Here is a tiny trained network, its code and every weight. The questions are about switching its units off for an input and a class, where a switched-off unit gives its printed mean instead of its output.

import numpy as np


def w(rows, s, z=0):
    codes = np.array(rows[::2]) - 128.0
    scale = np.full(codes.shape[1], s)
    scale[-1] = z or s
    return codes * scale


def norm(h):
    return h / np.sqrt((h * h).mean(-1, keepdims=True) + 1e-5)


def f(y):
    return y / 2 * (1 + np.tanh(0.7978845608 * (y + 0.044715 * y**3)))


def log_softmax(a):
    a = a - a.max(-1, keepdims=True)
    return a - np.log(np.exp(a).sum(-1, keepdims=True))


def net(x, mask):
    res = np.array(x, float).reshape(1, 8) / 4 @ E
    u = 0
    for l in range(4):
        y = f(norm(res) @ A[l][:, :-1].T + A[l][:, -1])
        res = res + np.where(mask[u : u + 8], y, B[l][:, -1]) @ B[l][:, :-1]
        u += 8
    return log_softmax(norm(res)[-1] @ U[:, :-1].T + U[:, -1])


A, B = {}, {}
E = w([
[127,126,127,133,131,128,129],'x0',
[126,101,113,110,104,116,136],'x1',
[139,91,10,202,204,146,156],'x2',
[233,72,156,98,193,145,92],'x3',
[115,123,148,135,139,142,137],'x4',
[126,122,128,125,127,127,134],'x5',
[65,78,170,254,113,54,52],'x6',
[44,83,116,34,219,69,112],'x7',
],0.0022)
A[0] = w([
[154,173,175,118,52,148,130,119],'0.n1',
[24,205,128,124,110,90,186,35],'0.n2',
[88,89,157,207,67,82,91,74],'0.n3',
[175,171,181,114,83,77,107,52],'0.n4',
[116,125,82,201,75,129,93,163],'0.n5',
[95,177,255,63,42,98,88,40],'0.n6',
[185,152,206,98,45,78,92,74],'0.n7',
[4,240,90,168,65,104,195,4],'0.n8',
],0.0043,0.0017)
B[0] = w([
[88,112,136,138,182,190,207,185],'0.n1',
[107,143,121,111,37,154,25,175],'0.n2',
[218,214,157,70,145,117,164,195],'0.n3',
[85,58,94,151,172,148,127,149],'0.n4',
[106,116,120,51,179,154,247,179],'0.n5',
[78,84,3,235,204,68,130,251],'0.n6',
[85,75,102,189,199,170,112,201],'0.n7',
[227,32,119,143,25,177,4,210],'0.n8',
],0.0036,0.0024)
A[1] = w([
[158,108,185,203,130,98,88,30],'1.n1',
[77,140,121,67,119,210,160,165],'1.n2',
[174,114,191,191,132,4,93,58],'1.n3',
[86,168,157,194,144,64,114,151],'1.n4',
[78,122,153,194,123,56,132,2],'1.n5',
[110,119,133,135,130,123,205,107],'1.n6',
[125,115,167,215,95,23,134,95],'1.n7',
[67,165,241,135,127,135,113,61],'1.n8',
],0.004,0.0016)
B[1] = w([
[173,141,106,5,106,181,81,140],'1.n1',
[233,240,42,86,91,129,220,254],'1.n2',
[214,222,156,31,62,219,189,216],'1.n3',
[157,124,28,130,25,148,190,231],'1.n4',
[195,175,64,50,190,104,208,135],'1.n5',
[58,230,163,128,162,140,113,140],'1.n6',
[188,221,18,30,149,201,215,229],'1.n7',
[61,78,44,81,176,74,119,27],'1.n8',
],0.0031,0.00074)
A[2] = w([
[64,133,121,79,150,12,117,41],'2.n1',
[195,130,19,132,193,132,103,111],'2.n2',
[24,112,78,69,191,3,102,120],'2.n3',
[40,141,121,182,145,146,139,41],'2.n4',
[110,184,170,81,106,132,198,4],'2.n5',
[215,132,127,199,96,142,183,111],'2.n6',
[160,153,97,49,100,90,168,160],'2.n7',
[124,131,96,48,72,122,47,115],'2.n8',
],0.0035,0.002)
B[2] = w([
[47,165,128,145,233,149,152,135],'2.n1',
[67,127,103,147,62,31,142,238],'2.n2',
[43,137,173,241,229,133,157,254],'2.n3',
[161,125,39,104,200,38,131,107],'2.n4',
[170,174,60,85,152,148,158,87],'2.n5',
[2,119,116,103,146,118,152,210],'2.n6',
[163,237,222,66,172,162,191,210],'2.n7',
[146,114,240,85,164,120,152,179],'2.n8',
],0.0027,0.0017)
A[3] = w([
[176,59,210,98,163,109,80,122],'3.n1',
[171,206,224,132,119,71,194,26],'3.n2',
[245,57,179,139,235,167,101,140],'3.n3',
[119,124,116,208,148,221,198,104],'3.n4',
[120,66,19,229,99,153,227,135],'3.n5',
[211,159,154,190,101,2,102,8],'3.n6',
[101,66,95,76,56,141,75,185],'3.n7',
[87,147,205,201,50,232,137,199],'3.n8',
],0.0039,0.0018)
B[3] = w([
[106,135,180,222,73,182,78,135],'3.n1',
[109,153,74,22,175,168,248,130],'3.n2',
[123,106,142,138,4,140,48,183],'3.n3',
[71,160,166,79,190,48,145,195],'3.n4',
[9,138,126,152,229,50,36,251],'3.n5',
[189,151,93,67,57,151,234,94],'3.n6',
[197,87,210,202,116,172,60,152],'3.n7',
[162,47,250,66,196,113,143,188],'3.n8',
],0.0032,0.0033)
U = w([
[40,92,32,212,215,53,101,132],'0',
[218,27,172,183,9,196,36,205],'1',
[48,117,171,129,219,104,171,109],'2',
[208,205,67,35,108,192,254,8],'3',
],0.0039,0.0014)

Each question gives the input, the list of numbers given to net, and the class t.
The units are the neurons (one row each of A and B). Each row of codes is followed by its name. A weight is (code - 128) times the scale printed after its matrix; where a second scale follows, it is the last column's (A, B and U).
mask holds one flag per neuron, layer by layer. A switched-off neuron (its flag False) gives its mean, the last column of its row in B, instead of its output. The means were averaged over made-up inputs and are rounded, as every weight is.
A unit's drop is (log p(t) with every unit on - log p(t) with that unit switched off) / (log p(t) with every unit on - log p(t) with every unit switched off).
The circuit of an input: a set's keep is (log p(t) with only the set's units on - log p(t) with every unit switched off) / (log p(t) with every unit on - log p(t) with every unit switched off). Starting from the 12 units with the biggest drops (on a tie, the unit counted first), units are removed one at a time, each time the one whose removal leaves the highest keep (on an exact tie, the one counted first), for as long as the keep stays at least 0.8.
circuit, biggest first: the units of the circuit, biggest drop first
most important unit: the unit with the biggest drop
top k neurons: the k neurons with the biggest drops, biggest first
k most important neurons of layer l: the k neurons of layer l with the biggest drops, biggest first
input [4,-6,3,8,-7,5,-8,-1], class 1: circuit, biggest first	(3.n3 1.n7)
input [-8,-1,0,-6,-8,-8,7,-3], class 3: circuit, biggest first	(0.n3 1.n7 1.n3)
input [-8,8,-6,-6,-1,0,-3,-5], class 0: top 3 neurons	(0.n6 0.n1 3.n5)
input [6,2,4,5,-5,-5,3,2], class 1: most important unit	0.n6
input [-3,0,4,-6,2,7,7,-7], class 2: circuit, biggest first	(0.n5 0.n6 3.n8 3.n4)
input [-2,1,-2,-8,-2,-3,-8,4], class 1: circuit, biggest first	(0.n8 0.n2 3.n7)
input [7,-4,-8,-5,8,2,-3,-8], class 0: circuit, biggest first	(0.n6 3.n5 0.n7)
input [3,7,6,6,7,-6,-6,-3], class 0: top 2 neurons	(0.n8 0.n3)
input [-3,7,5,-8,-7,-2,-8,-4], class 1: 2 most important neurons of layer 2	(2.n3 2.n1)
input [7,-7,-6,4,-6,-2,7,5], class 3: 4 most important neurons of layer 1	(1.n3 1.n7 1.n5 1.n4)
input [-3,-5,-7,4,-3,5,4,-1], class 0: top 2 neurons	(0.n6 0.n7)
input [3,-8,6,8,5,3,-7,7], class 1: 3 most important neurons of layer 0	(0.n6 0.n5 0.n1)
input [-1,-3,6,-8,7,7,-7,-2], class 1: top 2 neurons	(0.n8 0.n6)
input [8,-8,-1,-5,-5,4,-4,-4], class 1: circuit, biggest first	(0.n8)
input [-6,4,-8,6,0,-3,6,2], class 0: top 3 neurons	(0.n6 0.n7 0.n8)
input [-4,1,3,0,-5,-6,5,-7], class 2: top 2 neurons	(0.n5 0.n6)
input [7,-5,4,8,-1,-1,6,0], class 1: top 2 neurons	(1.n2 3.n3)
input [0,8,4,2,0,4,5,3], class 3: 2 most important neurons of layer 0	(0.n6 0.n7)
input [4,-1,-7,2,8,-5,6,-3], class 0: top 2 neurons	(0.n6 0.n7)
input [-3,-3,-4,-5,3,-3,7,3], class 3: top 2 neurons	(0.n3 1.n3)
input [5,0,1,-8,2,1,-1,7], class 1: top neuron	(0.n8)
input [-2,2,-2,6,0,-4,0,6], class 1: 2 most important neurons of layer 0	(0.n5 0.n6)
